Here is a tiny trained network, its code and every weight. The questions are about switching its units off for an input and a class, where a switched-off unit gives its printed mean instead of its output.

import numpy as np


def w(rows, s, z=0):
    codes = np.array(rows[::2]) - 128.0
    scale = np.full(codes.shape[1], s)
    scale[-1] = z or s
    return codes * scale


def norm(h):
    return h / np.sqrt((h * h).mean(-1, keepdims=True) + 1e-5)


def f(y):
    return np.maximum(y, 0)


def log_softmax(a):
    a = a - a.max(-1, keepdims=True)
    return a - np.log(np.exp(a).sum(-1, keepdims=True))


def net(x, mask):
    res = np.array(x, float).reshape(1, 2) / 4 @ E
    u = 0
    for l in range(2):
        y = f(norm(res) @ A[l][:, :-1].T + A[l][:, -1])
        res = res + np.where(mask[u : u + 15], y, B[l][:, -1]) @ B[l][:, :-1]
        u += 15
    return log_softmax(norm(res)[-1] @ U[:, :-1].T + U[:, -1])


A, B = {}, {}
E = w([
[251,121,190,110,149,34,137,53],'x0',
[165,206,79,75,125,117,126,223],'x1',
],0.0015)
A[0] = w([
[79,157,97,140,109,158,86,81,28],'L0N0',
[28,204,117,76,97,87,47,175,131],'L0N1',
[139,139,62,89,83,152,92,205,158],'L0N2',
[102,122,111,151,143,173,128,74,29],'L0N3',
[106,224,137,69,1,164,87,182,9],'L0N4',
[145,195,116,144,195,90,145,168,7],'L0N5',
[123,108,110,110,162,216,130,153,12],'L0N6',
[111,134,130,127,108,148,158,60,4],'L0N7',
[192,191,133,81,146,84,110,139,102],'L0N8',
[161,60,175,162,204,112,111,104,95],'L0N9',
[194,151,127,127,104,85,89,144,152],'L0N10',
[117,95,113,172,179,92,182,97,157],'L0N11',
[129,81,191,158,82,45,121,147,174],'L0N12',
[120,155,125,136,85,96,81,109,94],'L0N13',
[131,160,144,84,140,95,152,105,54],'L0N14',
],0.0031,0.0019)
B[0] = w([
[181,156,140,49,99,74,176,120,156],'L0N0',
[135,125,89,171,197,72,181,158,238],'L0N1',
[93,121,215,124,58,109,87,139,254],'L0N2',
[214,182,124,126,141,33,123,134,157],'L0N3',
[177,93,119,99,135,153,156,4,208],'L0N4',
[134,202,155,53,64,104,229,182,159],'L0N5',
[163,111,166,173,188,124,141,203,160],'L0N6',
[61,14,211,130,81,138,65,187,140],'L0N7',
[69,121,174,192,121,168,99,84,235],'L0N8',
[99,126,72,174,132,163,151,149,225],'L0N9',
[112,79,61,97,136,122,166,146,222],'L0N10',
[127,161,170,67,137,114,82,182,203],'L0N11',
[75,117,108,85,146,137,155,159,224],'L0N12',
[143,83,94,133,96,137,120,136,129],'L0N13',
[134,91,95,103,177,121,67,89,156],'L0N14',
],0.003,0.0024)
A[1] = w([
[128,64,190,165,136,167,51,74,36],'L1N0',
[149,134,161,172,125,154,81,75,135],'L1N1',
[202,225,125,81,80,115,153,149,25],'L1N2',
[192,151,188,162,161,57,151,135,112],'L1N3',
[127,121,215,122,95,197,18,83,19],'L1N4',
[186,81,135,123,123,137,123,186,184],'L1N5',
[68,121,58,36,101,183,139,128,63],'L1N6',
[182,181,105,83,169,175,109,171,147],'L1N7',
[101,208,70,184,107,206,147,190,4],'L1N8',
[163,233,117,118,18,179,137,196,69],'L1N9',
[255,116,96,76,171,87,86,51,166],'L1N10',
[137,140,118,82,181,118,90,193,89],'L1N11',
[91,141,109,151,76,200,126,145,73],'L1N12',
[143,198,107,71,132,82,163,79,153],'L1N13',
[218,152,30,144,213,130,151,56,5],'L1N14',
],0.0048,0.0024)
B[1] = w([
[138,213,149,165,145,94,83,161,206],'L1N0',
[56,185,123,88,126,91,143,172,153],'L1N1',
[79,183,176,192,181,94,79,174,202],'L1N2',
[90,75,171,85,94,117,175,90,221],'L1N3',
[38,196,226,186,210,62,84,179,152],'L1N4',
[127,101,133,117,113,161,169,85,173],'L1N5',
[102,85,196,106,81,103,197,94,204],'L1N6',
[113,130,161,95,80,61,154,27,159],'L1N7',
[180,90,70,171,173,209,74,147,210],'L1N8',
[100,204,156,155,155,88,73,150,211],'L1N9',
[166,124,54,145,117,204,110,170,252],'L1N10',
[110,72,150,94,89,110,201,90,169],'L1N11',
[202,122,94,102,153,129,129,137,184],'L1N12',
[151,114,96,147,163,157,107,140,235],'L1N13',
[139,29,111,253,244,227,104,233,165],'L1N14',
],0.0051,0.0028)
U = w([
[182,22,33,205,225,229,77,220,254],'0',
[35,219,225,209,222,14,32,199,254],'1',
[58,17,209,49,66,56,231,46,237],'2',
[218,188,43,40,56,49,72,48,2],'3',
[221,207,33,3,52,66,45,36,2],'4',
[210,206,60,64,41,90,71,30,2],'5',
[222,222,28,43,46,64,77,56,2],'6',
[206,232,36,18,41,91,72,27,2],'7',
],0.0069,0.0047)

Each question gives the input, the list of numbers given to net, and the class t.
The units are the neurons (one row each of A and B). Each row of codes is followed by its name. A weight is (code - 128) times the scale printed after its matrix; where a second scale follows, it is the last column's (A, B and U).
mask holds one flag per neuron, layer by layer. A switched-off neuron (its flag False) gives its mean, the last column of its row in B, instead of its output. The means were averaged over made-up inputs and are rounded, as every weight is.
A unit's drop is (log p(t) with every unit on - log p(t) with that unit switched off) / (log p(t) with every unit on - log p(t) with every unit switched off).
The circuit of an input: a set's keep is (log p(t) with only the set's units on - log p(t) with every unit switched off) / (log p(t) with every unit on - log p(t) with every unit switched off). Starting from the 12 units with the biggest drops (on a tie, the unit counted first), units are removed one at a time, each time the one whose removal leaves the highest keep (on an exact tie, the one counted first), for as long as the keep stays at least 0.8.
circuit, biggest first: the units of the circuit, biggest drop first
k most important neurons: the k neurons with the biggest drops, biggest first
k most important neurons of layer l: the k neurons of layer l with the biggest drops, biggest first
drop of u: that unit's drop, to one decimal
input [7,-8], class 1: circuit, biggest first	L1N0
input [3,-1], class 2: 2 most important neurons of layer 0	L0N12, L0N4
input [-3,4], class 1: 2 most important neurons	L0N2, L0N10
input [0,-2], class 2: 2 most important neurons of layer 0	L0N8, L0N2
input [6,6], class 0: 4 most important neurons	L1N10, L0N10, L0N14, L1N13
input [3,3], class 2: 2 most important neurons	L0N10, L0N4
input [7,7], class 0: 4 most important neurons	L1N10, L0N10, L0N14, L0N11
input [4,3], class 0: 2 most important neurons	L0N11, L0N2
input [-7,-8], class 1: 3 most important neurons	L0N9, L0N10, L0N1
input [-2,-3], class 2: 3 most important neurons of layer 0	L0N4, L0N8, L0N0
input [8,8], class 0: 4 most important neurons	L1N10, L0N10, L0N14, L1N2
input [-1,-1], class 2: 2 most important neurons	L0N4, L1N3
input [-4,8], class 1: 2 most important neurons	L1N9, L0N2
input [-5,-7], class 1: most important neuron	L0N10
input [-3,5], class 1: 2 most important neurons	L0N2, L0N9
input [-3,2], class 2: drop of L0N9	0.8
input [6,-4], class 0: drop of L0N2	2.7
input [1,-3], class 2: drop of L0N12	1.7
